Here is a tiny trained network, its code and every weight. The questions are about switching its units off for an input and a class, where a switched-off unit gives its printed mean instead of its output.

import numpy as np


def w(rows, s, z=0):
    codes = np.array(rows[::2]) - 128.0
    scale = np.full(codes.shape[1], s)
    scale[-1] = z or s
    return codes * scale


def norm(h):
    return h / np.sqrt((h * h).mean(-1, keepdims=True) + 1e-5)


def f(y):
    return y / 2 * (1 + np.tanh(0.7978845608 * (y + 0.044715 * y**3)))


def log_softmax(a):
    a = a - a.max(-1, keepdims=True)
    return a - np.log(np.exp(a).sum(-1, keepdims=True))


def net(x, mask):
    res = np.array(x, float).reshape(1, 4) / 4 @ E
    u = 0
    for l in range(2):
        y = f(norm(res) @ A[l][:, :-1].T + A[l][:, -1])
        res = res + np.where(mask[u : u + 3], y, B[l][:, -1]) @ B[l][:, :-1]
        u += 3
    return log_softmax(norm(res)[-1] @ U[:, :-1].T + U[:, -1])


A, B = {}, {}
E = w([
[67,24,187,8,54,198,102,123,106,152],'x0',
[189,185,82,77,126,159,76,128,207,197],'x1',
[137,68,158,128,172,177,103,254,194,125],'x2',
[152,93,131,153,210,179,86,39,127,161],'x3',
],0.0076)
A[0] = w([
[61,138,16,141,88,183,181,26,76,137,27],'L0N0',
[85,119,57,126,255,245,156,70,89,157,63],'L0N1',
[78,99,188,201,126,149,133,135,48,19,5],'L0N2',
],0.0067,0.0025)
B[0] = w([
[233,87,184,123,167,51,150,169,110,145,230],'L0N0',
[108,199,151,136,22,188,207,247,83,61,224],'L0N1',
[165,188,130,84,132,198,114,102,253,152,252],'L0N2',
],0.011,0.0035)
A[1] = w([
[153,29,143,159,217,158,120,224,142,98,3],'L1N0',
[95,174,96,245,196,87,57,125,139,80,87],'L1N1',
[70,60,175,179,158,130,254,56,192,51,28],'L1N2',
],0.008,0.0049)
B[1] = w([
[153,128,184,157,183,6,176,109,73,185,209],'L1N0',
[41,44,204,49,127,193,32,155,84,134,254],'L1N1',
[126,136,162,162,114,125,69,80,245,196,162],'L1N2',
],0.015,0.0039)
U = w([
[97,86,185,80,99,155,42,101,101,141,181],'0',
[226,129,181,187,160,13,166,78,106,185,162],'1',
[196,188,102,124,129,182,64,85,246,198,200],'2',
[102,199,128,180,36,139,189,220,115,73,233],'3',
[166,177,129,122,122,154,140,152,158,83,110],'4',
[95,111,33,190,185,118,185,27,151,75,2],'5',
],0.012,0.0074)

Each question gives the input, the list of numbers given to net, and the class t.
The units are the neurons (one row each of A and B). Each row of codes is followed by its name. A weight is (code - 128) times the scale printed after its matrix; where a second scale follows, it is the last column's (A, B and U).
mask holds one flag per neuron, layer by layer. A switched-off neuron (its flag False) gives its mean, the last column of its row in B, instead of its output. The means were averaged over made-up inputs and are rounded, as every weight is.
A unit's drop is (log p(t) with every unit on - log p(t) with that unit switched off) / (log p(t) with every unit on - log p(t) with every unit switched off).
The circuit of an input: a set's keep is (log p(t) with only the set's units on - log p(t) with every unit switched off) / (log p(t) with every unit on - log p(t) with every unit switched off). Starting from all 6 units, units are removed one at a time, each time the one whose removal leaves the highest keep (on an exact tie, the one counted first), for as long as the keep stays at least 0.8.
units of the circuit, in order: the units of the circuit, biggest drop first
most important unit: the unit with the biggest drop
top k neurons: the k neurons with the biggest drops, biggest first
top k neurons in layer l: the k neurons of layer l with the biggest drops, biggest first
input [-8,7,1,3], class 0: units of the circuit, in order	(L1N1; L0N2)
input [2,5,7,-3], class 1: top 2 neurons in layer 0	(L0N2; L0N1)
input [0,-7,-6,5], class 2: top 2 neurons	(L0N2; L1N2)
input [-2,-2,-5,7], class 3: top 2 neurons	(L0N1; L1N0)
input [4,-6,1,7], class 3: most important unit	L0N1
input [5,-8,-5,-8], class 2: top 4 neurons	(L0N2; L1N2; L0N1; L1N1)
input [3,-5,4,2], class 2: units of the circuit, in order	(L0N2; L1N1)
input [3,5,7,-4], class 1: top 2 neurons in layer 0	(L0N2; L0N1)
input [-5,-7,-5,6], class 2: top 2 neurons	(L1N2; L0N2)
input [-4,3,4,-2], class 0: units of the circuit, in order	(L1N1; L0N1; L0N2)
input [4,5,3,8], class 3: units of the circuit, in order	(L0N1; L1N1)
input [-7,-3,6,-3], class 0: top 3 neurons	(L1N1; L0N0; L0N1)
input [2,6,6,3], class 1: units of the circuit, in order	(L1N0; L0N2)
input [1,5,8,-8], class 1: units of the circuit, in order	(L1N0; L0N1; L0N2)
input [-2,-5,8,-7], class 1: units of the circuit, in order	(L1N0)
input [-6,5,-4,6], class 0: top 2 neurons	(L1N1; L0N2)
input [4,-6,3,2], class 2: units of the circuit, in order	(L0N2; L1N1)
input [3,-7,8,-8], class 1: top 3 neurons	(L1N0; L0N1; L1N1)
input [-3,0,-6,-5], class 1: top 2 neurons	(L0N0; L0N1)
input [-2,-4,6,7], class 3: top 2 neurons in layer 0	(L0N1; L0N0)
input [-3,-4,-3,1], class 2: top neuron in layer 1	(L1N0)
input [-6,0,6,7], class 3: top 2 neurons	(L0N1; L0N0)
input [2,-6,7,-6], class 1: top 3 neurons	(L1N0; L0N1; L1N1)
input [6,2,8,-3], class 1: units of the circuit, in order	(L1N0; L1N1)
input [2,5,4,7], class 3: top 2 neurons in layer 0	(L0N1; L0N2)
input [4,4,7,1], class 1: top 3 neurons	(L1N0; L0N2; L1N1)
input [0,-8,3,-3], class 2: top neuron in layer 0	(L0N2)
input [4,1,3,6], class 3: top 2 neurons	(L0N1; L1N1)
